Here is a tiny trained network, its code and every weight. The questions are about switching its units off for an input and a target symbol, where a switched-off unit gives its printed mean instead of its output.

import numpy as np


def w(rows, s, z=0):
    codes = np.array(rows[::2]) - 128.0
    scale = np.full(codes.shape[1], s)
    scale[-1] = z or s
    return codes * scale


def norm(h):
    return h / np.sqrt((h * h).mean(-1, keepdims=True) + 1e-5)


def f(y):
    return np.maximum(y, 0)


def softmax(a):
    e = np.exp(a - a.max(-1, keepdims=True))
    return e / e.sum(-1, keepdims=True)


def log_softmax(a):
    a = a - a.max(-1, keepdims=True)
    return a - np.log(np.exp(a).sum(-1, keepdims=True))


def net(x, mask):
    ids = ['ΓΔΘΠΨαβεζηλμξστω'.index(c) for c in x.split()]
    T = len(ids)
    res = E[ids] + P[:T]
    u = 0
    for l in range(2):
        r = norm(res)
        for j in range(3):
            rows = slice(3 * j, 3 * j + 3)
            q, k, v = (r @ M[l][rows].T for M in (Q, K, V))
            z = softmax(np.where(np.tri(T) > 0, q @ k.T / 3**0.5, -1e9)) @ v
            o = O[l][rows]
            res = res + np.where(mask[u + j], z, o[:, -1]) @ o[:, :-1]
        u += 3
        y = f(norm(res) @ A[l][:, :-1].T + A[l][:, -1])
        res = res + np.where(mask[u : u + 4], y, B[l][:, -1]) @ B[l][:, :-1]
        u += 4
    return log_softmax(norm(res)[-1] @ U[:, :-1].T + U[:, -1])


Q, K, V, O, A, B = {}, {}, {}, {}, {}, {}
E = w([
[138,76,79,154,102,201,229],'Γ',
[107,105,57,164,132,188,227],'Δ',
[165,112,39,148,106,164,221],'Θ',
[139,109,164,80,185,151,233],'Π',
[129,104,69,138,126,97,232],'Ψ',
[81,96,140,148,118,98,254],'α',
[200,113,194,84,106,142,208],'β',
[182,220,136,133,112,208,174],'ε',
[89,192,73,178,109,115,209],'ζ',
[119,195,113,98,223,123,177],'η',
[146,197,157,86,183,92,197],'λ',
[166,226,92,110,176,126,133],'μ',
[190,151,120,70,174,78,154],'ξ',
[149,157,90,159,65,61,137],'σ',
[123,69,98,155,151,92,36],'τ',
[79,119,179,148,126,50,75],'ω',
],0.0067)
P = w([
[56,127,56,11,62,137,109],'0',
[103,128,88,86,105,120,136],'1',
[115,138,107,96,119,125,137],'2',
[123,136,113,108,125,126,143],'3',
[130,131,109,122,130,125,158],'4',
[133,129,113,130,134,122,158],'5',
[138,130,117,137,139,122,159],'6',
[142,128,121,145,143,120,163],'7',
[148,127,126,152,147,121,164],'8',
[152,128,130,161,153,119,168],'9',
[156,128,136,172,155,121,170],'10',
[161,125,139,177,160,121,169],'11',
[165,123,145,189,164,126,168],'12',
],0.012)
Q[0] = w([
[113,138,121,72,114,155,64],'L0H0',
[193,136,178,114,204,152,113],'L0H0',
[95,176,163,15,119,152,145],'L0H0',
[201,156,161,35,214,199,134],'L0H1',
[76,160,118,2,78,147,115],'L0H1',
[115,124,185,114,153,147,59],'L0H1',
[163,122,123,253,140,95,184],'L0H2',
[85,170,131,82,68,115,177],'L0H2',
[182,207,220,53,196,182,141],'L0H2',
],0.016)
K[0] = w([
[79,53,120,44,108,162,72],'L0H0',
[121,109,36,54,136,161,202],'L0H0',
[96,139,62,24,81,135,84],'L0H0',
[74,112,62,28,65,206,252],'L0H1',
[60,131,90,10,58,127,35],'L0H1',
[87,53,139,120,118,218,76],'L0H1',
[218,123,150,239,250,94,199],'L0H2',
[140,124,93,73,168,95,67],'L0H2',
[114,128,11,13,103,195,226],'L0H2',
],0.013)
V[0] = w([
[162,111,181,177,145,184,175],'L0H0',
[68,30,165,135,140,115,142],'L0H0',
[172,76,46,171,138,130,126],'L0H0',
[1,201,109,205,121,80,163],'L0H1',
[15,106,134,132,215,237,135],'L0H1',
[83,71,201,106,48,122,200],'L0H1',
[126,112,45,38,244,89,126],'L0H2',
[120,210,153,74,94,85,227],'L0H2',
[151,119,42,99,89,182,169],'L0H2',
],0.024)
O[0] = w([
[148,132,98,169,201,160,88,119],'L0H0',
[162,128,159,181,88,206,137,83],'L0H0',
[93,195,161,125,179,151,174,174],'L0H0',
[111,48,236,185,168,94,186,216],'L0H1',
[248,53,154,87,217,109,94,101],'L0H1',
[147,172,200,170,70,121,44,160],'L0H1',
[114,123,119,62,178,255,52,224],'L0H2',
[95,91,164,198,116,93,27,250],'L0H2',
[149,177,200,92,172,88,93,244],'L0H2',
],0.016,0.022)
A[0] = w([
[93,6,87,123,37,200,180,248],'L0N0',
[49,47,122,150,121,122,122,117],'L0N1',
[181,72,80,71,139,200,149,30],'L0N2',
[222,178,63,125,74,155,104,227],'L0N3',
],0.022,0.0012)
B[0] = w([
[130,27,138,134,103,254,153,182],'L0N0',
[100,104,95,79,106,102,166,254],'L0N1',
[106,205,168,154,92,140,196,160],'L0N2',
[102,169,166,148,138,164,238,136],'L0N3',
],0.02,0.0096)
Q[1] = w([
[65,130,121,254,198,109,102],'L1H0',
[162,152,167,152,165,132,117],'L1H0',
[116,80,30,180,226,107,15],'L1H0',
[112,110,43,97,121,61,181],'L1H1',
[137,129,61,209,141,141,131],'L1H1',
[119,136,127,56,74,155,157],'L1H1',
[73,114,85,150,183,180,143],'L1H2',
[60,129,126,220,238,139,93],'L1H2',
[98,118,113,82,112,71,112],'L1H2',
],0.016)
K[1] = w([
[109,134,106,239,189,123,186],'L1H0',
[108,118,162,183,190,181,98],'L1H0',
[119,136,16,211,169,130,139],'L1H0',
[108,105,144,50,56,182,144],'L1H1',
[86,124,134,89,149,135,185],'L1H1',
[158,123,123,51,78,92,120],'L1H1',
[199,145,57,187,118,90,165],'L1H2',
[65,127,77,252,226,159,153],'L1H2',
[81,135,131,84,103,105,137],'L1H2',
],0.017)
V[1] = w([
[64,95,60,80,173,64,128],'L1H0',
[110,151,28,200,157,195,37],'L1H0',
[59,125,105,147,147,178,184],'L1H0',
[201,182,113,193,148,83,112],'L1H1',
[144,101,206,43,55,92,68],'L1H1',
[60,97,84,121,70,102,109],'L1H1',
[75,160,105,156,40,31,88],'L1H2',
[168,36,107,166,123,44,7],'L1H2',
[205,214,124,82,201,38,137],'L1H2',
],0.018)
O[1] = w([
[81,98,74,114,179,53,94,135],'L1H0',
[122,147,56,89,98,189,28,96],'L1H0',
[114,106,167,57,87,79,65,106],'L1H0',
[162,150,167,91,83,92,106,109],'L1H1',
[113,121,5,115,115,147,219,252],'L1H1',
[161,157,106,204,195,157,138,96],'L1H1',
[90,176,163,169,93,31,48,134],'L1H2',
[125,57,125,201,197,89,10,158],'L1H2',
[116,228,71,173,233,147,154,89],'L1H2',
],0.013,0.022)
A[1] = w([
[22,96,55,158,78,128,181,119],'L1N0',
[144,126,102,251,118,98,68,149],'L1N1',
[247,164,122,106,154,78,113,105],'L1N2',
[166,46,54,213,67,144,173,3],'L1N3',
],0.027,0.0049)
B[1] = w([
[176,173,184,57,27,67,118,250],'L1N0',
[168,169,61,176,111,149,243,216],'L1N1',
[163,113,75,105,40,74,125,173],'L1N2',
[226,4,199,36,77,79,17,171],'L1N3',
],0.02,0.014)
U = w([
[236,183,109,120,99,83,109,136],'Γ',
[250,129,155,104,200,106,138,139],'Δ',
[126,241,149,88,215,120,133,85],'Θ',
[196,139,90,150,140,206,68,153],'Π',
[52,171,213,183,159,215,102,67],'Ψ',
[192,123,192,240,97,176,136,137],'α',
[145,219,104,203,70,158,90,201],'β',
[128,158,35,160,179,72,143,253],'ε',
[89,62,175,187,179,80,212,137],'ζ',
[96,35,92,109,201,209,117,125],'η',
[92,43,49,192,87,101,70,107],'λ',
[60,92,51,45,167,43,158,63],'μ',
[54,148,58,81,74,179,64,103],'ξ',
[60,173,151,132,31,44,158,58],'σ',
[134,153,132,77,110,185,221,221],'τ',
[177,25,156,127,27,151,149,91],'ω',
],0.014,0.006)

Each question gives the input, a string of symbols that net reads in full, and the target symbol t.
The units are the heads (3 rows each of Q, K, V and O) and the neurons (one row each of A and B). Each row of codes is followed by its name. A weight is (code - 128) times the scale printed after its matrix; where a second scale follows, it is the last column's (O, A, B and U).
mask holds one flag per unit, layer by layer, with each layer's heads first. A switched-off unit (its flag False) gives its mean, the last column of its rows in O or B, instead of its output. The means were averaged over made-up inputs and are rounded, as every weight is.
A unit's drop is (log p(t) with every unit on - log p(t) with that unit switched off) / (log p(t) with every unit on - log p(t) with every unit switched off).
The circuit of an input: a set's keep is (log p(t) with only the set's units on - log p(t) with every unit switched off) / (log p(t) with every unit on - log p(t) with every unit switched off). Starting from the 12 units with the biggest drops (on a tie, the unit counted first), units are removed one at a time, each time the one whose removal leaves the highest keep (on an exact tie, the one counted first), for as long as the keep stays at least 0.8.
units of the circuit, in order: the units of the circuit, biggest drop first
most important unit: the unit with the biggest drop
k most important neurons: the k neurons with the biggest drops, biggest first
which heads matter: for each layer, one digit per head in row order, 1 if its drop is at least 0.15 and else 0, layers parted by /
input β τ ε μ ε β ε ε ε ε ω, target ω: units of the circuit, in order : L0H2, L1N3
input σ β ε ζ ζ Ψ ζ σ Δ Δ α ε Θ, target ε: units of the circuit, in order : L0H0, L0H2, L1H2
input ω ξ Γ λ ζ, target λ: units of the circuit, in order : L0H2
input μ Γ η Ψ Ψ, target η: units of the circuit, in order : L0H2, L1N0
input Ψ μ β τ α σ Θ ζ α, target ζ: which heads matter : 110 / 010
input Γ ω β Π Ψ α, target α: which heads matter : 100 / 000
input τ Δ Θ Π, target τ: units of the circuit, in order : L0H2, L1H2
input Θ τ β Ψ μ Γ Ψ Θ ε β β Δ, target β: units of the circuit, in order : L0H1, L0H0
input ζ ω λ Θ τ μ Δ Θ Γ Δ Π, target Θ: units of the circuit, in order : L0H0, L0N0
input Ψ β Θ Θ ζ, target ζ: which heads matter : 010 / 000
input Ψ ζ ω Δ μ Ψ, target μ: which heads matter : 110 / 000
input μ ζ Γ, target μ: which heads matter : 111 / 010
input ξ μ ξ ε Γ τ Δ σ Ψ Γ μ ζ ζ, target μ: which heads matter : 111 / 100
input Γ ζ η ε ξ ε β μ Θ Δ, target μ: most important unit : L0H1
input β Ψ Ψ Π ζ β Θ ζ Δ, target ζ: which heads matter : 010 / 000
input η Ψ Θ ω, target ω: which heads matter : 000 / 000
input λ λ ζ β, target λ: which heads matter : 101 / 001
input η Ψ Ψ α Θ Δ Δ Δ ζ Ψ Θ, target ζ: which heads matter : 011 / 000
input η ε Θ ε η Ψ, target η: which heads matter : 001 / 000
input ζ η Π Δ Θ Δ, target Θ: units of the circuit, in order : L0H0, L0H2
input Θ Θ Γ ζ Δ τ Ψ Δ Δ, target Ψ: most important unit : L0H0
input ε η η ω σ Π β Γ, target β: which heads matter : 110 / 000
input τ Π Δ Θ Θ Π Γ Γ ω σ ξ Δ Ψ, target ξ: units of the circuit, in order : L0H0, L0H1
input Δ Ψ ω ζ ζ Γ Δ β, target ζ: 2 most important neurons : L1N0, L1N3
